Questions about the table below. Rows and columns are numbered from 0.
1) The entry at row 0, column 0?
2) The entry in row 0 and column 2?
3) The entry at row 0, column 1?
4) The entry directly below 109?
5) The entry directly above 109?
6) The entry at row 1, column 2?
7) The entry in row 2 and column 0?
8) The entry in row 1 and column 0?
[[150 120 130 122 149 127 143 124 138]
 [153 136 135 117 138 153 136 131 148]
 [146 111 115 134 153 109 125 115 130]
 [112 129 120 154 126 111 112 129 116]
 [147 114 121 126 149 117 132 118 133]
 [147 118 125 124 148 123 136 121 135]
 [115 139 142 134 120 133 142 142 124]
 [143 116 121 127 146 118 131 119 131]]
1) 150
2) 130
3) 120
4) 111
5) 153
6) 135
7) 146
8) 153

Questions about the grid below. Counting starts at 0.
1) Read off the entry just left of the smallest entry.
2) Read off the entry in the top-right corner.
3) Read off the smallest entry.
4) Read off the centre entry.
5) Read off the top-left entry.
6) Read off the bottom entry of the column that holds the smallest entry.
7) Read off the entry at row 2, column 0.
8) Read off the entry directly below 139.
[[127 127 129 126 116 112 110 134 127 121 134]
 [127 127 125 116 107 104 108 131 131 112 132]
 [117 117 121 125 114 113 108 150 123 136 150]
 [141 143 143 137 128 135 136 106 133 107  98]
 [131 129 133 123 121 125 122 145 123 123 148]
 [138 142 131 135 119 139 123 122 109 112 108]
 [121 121 123 126 131 132 134 138 129 140 141]]
1) 107
2) 134
3) 98
4) 135
5) 127
6) 141
7) 117
8) 132

Questions about the matrix below.
1) The 5th entry, reading row by row?
2) The 1st entry, reading row by row?
3) The smallest entry in the first row?
4) The last entry, reading row by row?
5) The entry directly above the smallest entry?
6) The bottom-left entry?
7) The entry directly above 101?
8) The minimum?
147  106  145  107  151
146  139  107  149  137
147  108  116  150  133
146  150  124  100  118
147  103  133  145  114
146  102  149  108  144
146  149  115  104  137
147  101  150  112  134
146  150  137  121  107
1) 151
2) 147
3) 106
4) 107
5) 150
6) 146
7) 149
8) 100

Read these off the row that follows.
1) Read off the entry just right of the largest entry.
2) Read off the entry just left of 128.
3) Read off the entry just left of 142.
[101 128 142 108]
1) 108
2) 101
3) 128

Questions about the array below. Indices start at 0.
1) Report the entry in row 2 and column 1.
2) Report the entry at row 0, column 0.
3) Report the entry at row 2, column 0.
4) Report the entry at row 0, column 2.
5) Report the entry just right of the largest entry.
6) Report the entry at row 1, column 0.
7) Report the top-right entry.
[[128 129 114 121 121 125 114 119 126 128 114 122 126 129]
 [127 120 128 127 121 119 113 142 123 124 123 128 125 133]
 [128 137 139 150 126 136 121 124 136 144 125 140 143 136]]
1) 137
2) 128
3) 128
4) 114
5) 126
6) 127
7) 129

[130, 129, 127, 132, 101, 126, 132, 134, 123, 126]
The entry just right of 130: 129
What is the entry just left of 134?
Answer: 132
The entry just right of 127 is 132

Read these off the table that follows.
1) Give the largest entry in the last column.
2) Give the bottom entry of the column that holds the largest entry.
3) Give the third entry on the diagonal from the top-right corner.
4) Give the entry in the bottom-left corner.
5) Give the top-left entry.
6) Give the entry just left of 125.
7) Give the 4th-last entry, reading row by row.
8) Give the second-last entry, reading row by row.
[[123 126 132 104 130 122 126 157]
 [134 117 139 153 115 134 123 108]
 [143 151 115 136 119 109 134 117]
 [136 155 116 132 125 106 134 119]
 [115 134 122 107 134 117 137 155]
 [138 108 119 133 117 154 139 118]]
1) 157
2) 118
3) 109
4) 138
5) 123
6) 132
7) 117
8) 139

a =
[[135 135 129 125 127 130]
 [126 136 115 121 122 129]
 [151 124 140 128 131 122]
 [148 121 136 127 130 120]
 [145 117 135 129 130 119]
 [121 125 132 132 131 130]
 [132 130 140 132 133 131]
 [138 117 132 129 129 120]
 [135 131 140 131 133 131]
 [136 124 146 135 136 128]
 [139 119 131 128 128 120]
 [109 127 113 126 124 130]
 [133 134 135 129 130 132]
 [138 115 134 130 130 119]
 [142 127 148 134 135 128]]
Rows and columns are numbered from 0.
The entry at row 0, column 2 is 129
Read off the top-right entry.
130
Read off the entry in the bottom-right corner.
128
Read off the bottom-left entry.
142
The entry at row 1, column 1 is 136
The entry in row 2 and column 2: 140
Read off the entry in the top-left corner.
135
Read off the entry just right of the smallest entry.
127
Read off the entry at row 1, column 0.
126
The entry at row 2, column 1 is 124
Read off the entry at row 2, column 0.
151
The entry directly below 146: 131
Read off the entry directly below the largest entry.
148
Read off the entry in row 0 and column 1.
135
The entry at row 1, column 2 -> 115

Questions about the matrix below. Rows and columns are numbered from 0.
1) The entry at row 0, column 0?
2) The entry directly above the smallest entry?
3) The entry in row 0 and column 1?
4) The bottom-left entry?
5) The entry at row 0, column 2?
6) The largest entry?
7) The entry just right of the largest entry?
8) The entry in row 2 and column 2?
[[133 133 129 125 126 127 144 131 137 150 127 124 119]
 [138 137 123 122 125 130 140 131 140 134 129 124 119]
 [131 133 137 127 119 129 132 134 127 132 130 130 129]
 [122 139 138 124 138 128 135 138 132 129 136 118 129]
 [122 117 115 102 132 128 151 157 130 139 132 142 125]
 [124 136 130 120 146 134 138 132 129 130 122 125 138]
 [144 128 129 121 136 121 143 128 131 143 118 123 124]
 [127 140 131 118 131 128 141 128 132 130 132 129 133]]
1) 133
2) 124
3) 133
4) 127
5) 129
6) 157
7) 130
8) 137

[[136 140 136 132 122 143 130]
 [140 131 124 127 118 126 123]
 [125 114 132 146 135 135 135]
 [135 120 129 135 129 130 134]
 [130 110 112 119 130 102 125]
 [130 136 138 126 131 139 137]]
The entry in the bottom-right corner is 137
What is the entry directly below 118?
A: 135
The top-right entry is 130
What is the 2nd entry on the diagonal from the top-right corner?
A: 126
What is the last entry in the row that holds the largest entry?
A: 135
The 4th entry in reading order: 132
What is the smallest entry in the first column?
A: 125
The top-left entry: 136
What is the smallest entry in the last row?
A: 126
What is the entry just left of 112?
A: 110
What is the third smallest entry?
A: 112
What is the first entry of the smallest entry's row?
A: 130
What is the entry directly below 134?
A: 125
What is the fifth entry from the end, reading row by row?
A: 138
What is the smallest entry in the first row?
A: 122
